Below is a small trained network, with its code and all its weights. Each question gives an input and a class and asks what happens when units are switched off, that is, made to give their printed mean instead of their output.

import numpy as np


def w(rows, s, z=0):
    codes = np.array(rows[::2]) - 128.0
    scale = np.full(codes.shape[1], s)
    scale[-1] = z or s
    return codes * scale


def f(y):
    return y / 2 * (1 + np.tanh(0.7978845608 * (y + 0.044715 * y**3)))


def log_softmax(a):
    a = a - a.max(-1, keepdims=True)
    return a - np.log(np.exp(a).sum(-1, keepdims=True))


def net(x, mask):
    res = np.array(x, float).reshape(1, 5) / 4 @ E
    y = f(res @ A[0][:, :-1].T + A[0][:, -1])
    res = res + np.where(mask, y, B[0][:, -1]) @ B[0][:, :-1]
    return log_softmax(res[-1] @ U[:, :-1].T + U[:, -1])


A, B = {}, {}
E = w([
[96,106,226,189,93,97,57,15,150,140],'x0',
[127,179,92,76,65,195,101,63,140,117],'x1',
[86,167,96,111,67,101,148,132,164,246],'x2',
[98,106,67,90,186,92,54,69,241,124],'x3',
[83,25,66,198,98,140,94,138,55,119],'x4',
],0.011)
A[0] = w([
[188,115,161,143,207,173,79,101,105,104,160],'neuron 1',
[101,130,100,153,41,99,139,161,216,243,113],'neuron 2',
[163,101,30,36,198,99,156,163,67,101,190],'neuron 3',
[134,70,241,125,69,40,75,33,114,134,163],'neuron 4',
[85,200,172,92,62,215,153,100,34,95,117],'neuron 5',
[154,88,107,153,167,212,127,111,138,24,106],'neuron 6',
[181,116,173,129,164,150,131,129,145,47,56],'neuron 7',
[30,81,52,161,77,121,66,142,38,86,129],'neuron 8',
[170,141,194,172,116,116,153,164,63,145,54],'neuron 9',
[216,79,80,165,162,175,122,82,152,22,4],'neuron 10',
[112,81,91,84,210,77,68,108,213,106,99],'neuron 11',
[132,138,206,196,199,43,177,191,65,162,216],'neuron 12',
[232,254,171,111,173,67,175,68,138,138,146],'neuron 13',
],0.008,0.0024)
B[0] = w([
[138,131,176,168,139,183,116,166,103,142,187],'neuron 1',
[177,112,90,80,165,190,194,144,68,192,205],'neuron 2',
[115,128,140,65,76,163,154,186,72,75,249],'neuron 3',
[183,213,82,131,119,254,127,213,161,78,235],'neuron 4',
[30,50,35,113,128,152,86,89,101,120,213],'neuron 5',
[192,124,120,142,119,106,113,122,163,215,201],'neuron 6',
[170,46,173,219,152,190,129,103,138,234,185],'neuron 7',
[155,66,190,132,64,45,227,110,203,119,228],'neuron 8',
[54,138,56,180,199,152,114,77,124,104,197],'neuron 9',
[145,159,75,138,154,176,132,104,106,173,196],'neuron 10',
[51,126,66,143,141,163,135,51,148,95,237],'neuron 11',
[103,40,57,103,79,133,57,102,143,118,246],'neuron 12',
[172,47,141,157,54,130,191,54,168,100,233],'neuron 13',
],0.0084,0.012)
U = w([
[82,133,58,140,164,122,123,60,107,100,55],'0',
[187,117,177,158,70,85,217,86,148,99,114],'1',
[195,150,118,160,167,147,151,133,77,255,118],'2',
[131,117,105,105,105,132,95,113,135,116,254],'3',
[169,185,117,127,102,166,137,202,122,55,126],'4',
[156,149,161,115,109,88,103,136,143,129,148],'5',
[136,232,173,149,199,61,127,134,62,117,24],'6',
],0.0099,0.0047)

Each question gives the input, the list of numbers given to net, and the class t.
The units are the neurons (one row each of A and B). Each row of codes is followed by its name. A weight is (code - 128) times the scale printed after its matrix; where a second scale follows, it is the last column's (A, B and U).
mask holds one flag per neuron, in row order. A switched-off neuron (its flag False) gives its mean, the last column of its row in B, instead of its output. The means were averaged over made-up inputs and are rounded, as every weight is.
A unit's drop is (log p(t) with every unit on - log p(t) with that unit switched off) / (log p(t) with every unit on - log p(t) with every unit switched off).
The circuit of an input: a set's keep is (log p(t) with only the set's units on - log p(t) with every unit switched off) / (log p(t) with every unit on - log p(t) with every unit switched off). Starting from the 12 units with the biggest drops (on a tie, the unit counted first), units are removed one at a time, each time the one whose removal leaves the highest keep (on an exact tie, the one counted first), for as long as the keep stays at least 0.8.
units of the circuit, in order: the units of the circuit, biggest drop first
most important unit: the unit with the biggest drop
k most important neurons: the k neurons with the biggest drops, biggest first
drop when u is switched off: that unit's drop, to one decimal
input [-4,-4,-2,1,5], class 1: 3 most important neurons : [neuron 8; neuron 4; neuron 5]
input [5,-6,7,6,8], class 1: 2 most important neurons : [neuron 8; neuron 5]
input [-4,5,3,5,7], class 1: most important unit : neuron 8
input [-8,-5,1,6,-3], class 4: 2 most important neurons : [neuron 3; neuron 5]
input [-6,-6,5,-6,4], class 0: 3 most important neurons : [neuron 9; neuron 12; neuron 4]
input [1,4,7,-8,-4], class 0: 2 most important neurons : [neuron 5; neuron 9]
input [-2,-5,2,-3,-4], class 3: 2 most important neurons : [neuron 12; neuron 8]
input [-4,-1,0,-8,-5], class 0: 2 most important neurons : [neuron 9; neuron 5]
input [-8,2,-5,6,0], class 4: 3 most important neurons : [neuron 3; neuron 5; neuron 12]
input [6,-5,-2,-5,1], class 4: 3 most important neurons : [neuron 4; neuron 11; neuron 5]
input [2,-8,2,-8,-6], class 0: 2 most important neurons : [neuron 9; neuron 12]
input [-2,-7,2,-3,-6], class 3: 4 most important neurons : [neuron 12; neuron 8; neuron 9; neuron 7]
input [-6,-4,8,7,5], class 2: 2 most important neurons : [neuron 2; neuron 12]
input [4,-1,-2,1,5], class 1: units of the circuit, in order : [neuron 8]
input [3,-4,-5,-7,-7], class 0: 2 most important neurons : [neuron 9; neuron 12]
input [-7,3,-8,6,-2], class 2: units of the circuit, in order : [neuron 6; neuron 7]
input [3,3,-7,0,-5], class 2: drop when neuron 10 is switched off : 0.1
input [7,-1,-3,5,-3], class 4: drop when neuron 5 is switched off : 0.1
input [-5,0,-6,-4,-8], class 1: drop when neuron 9 is switched off : 0.0
input [2,2,0,-7,4], class 0: most important unit : neuron 5
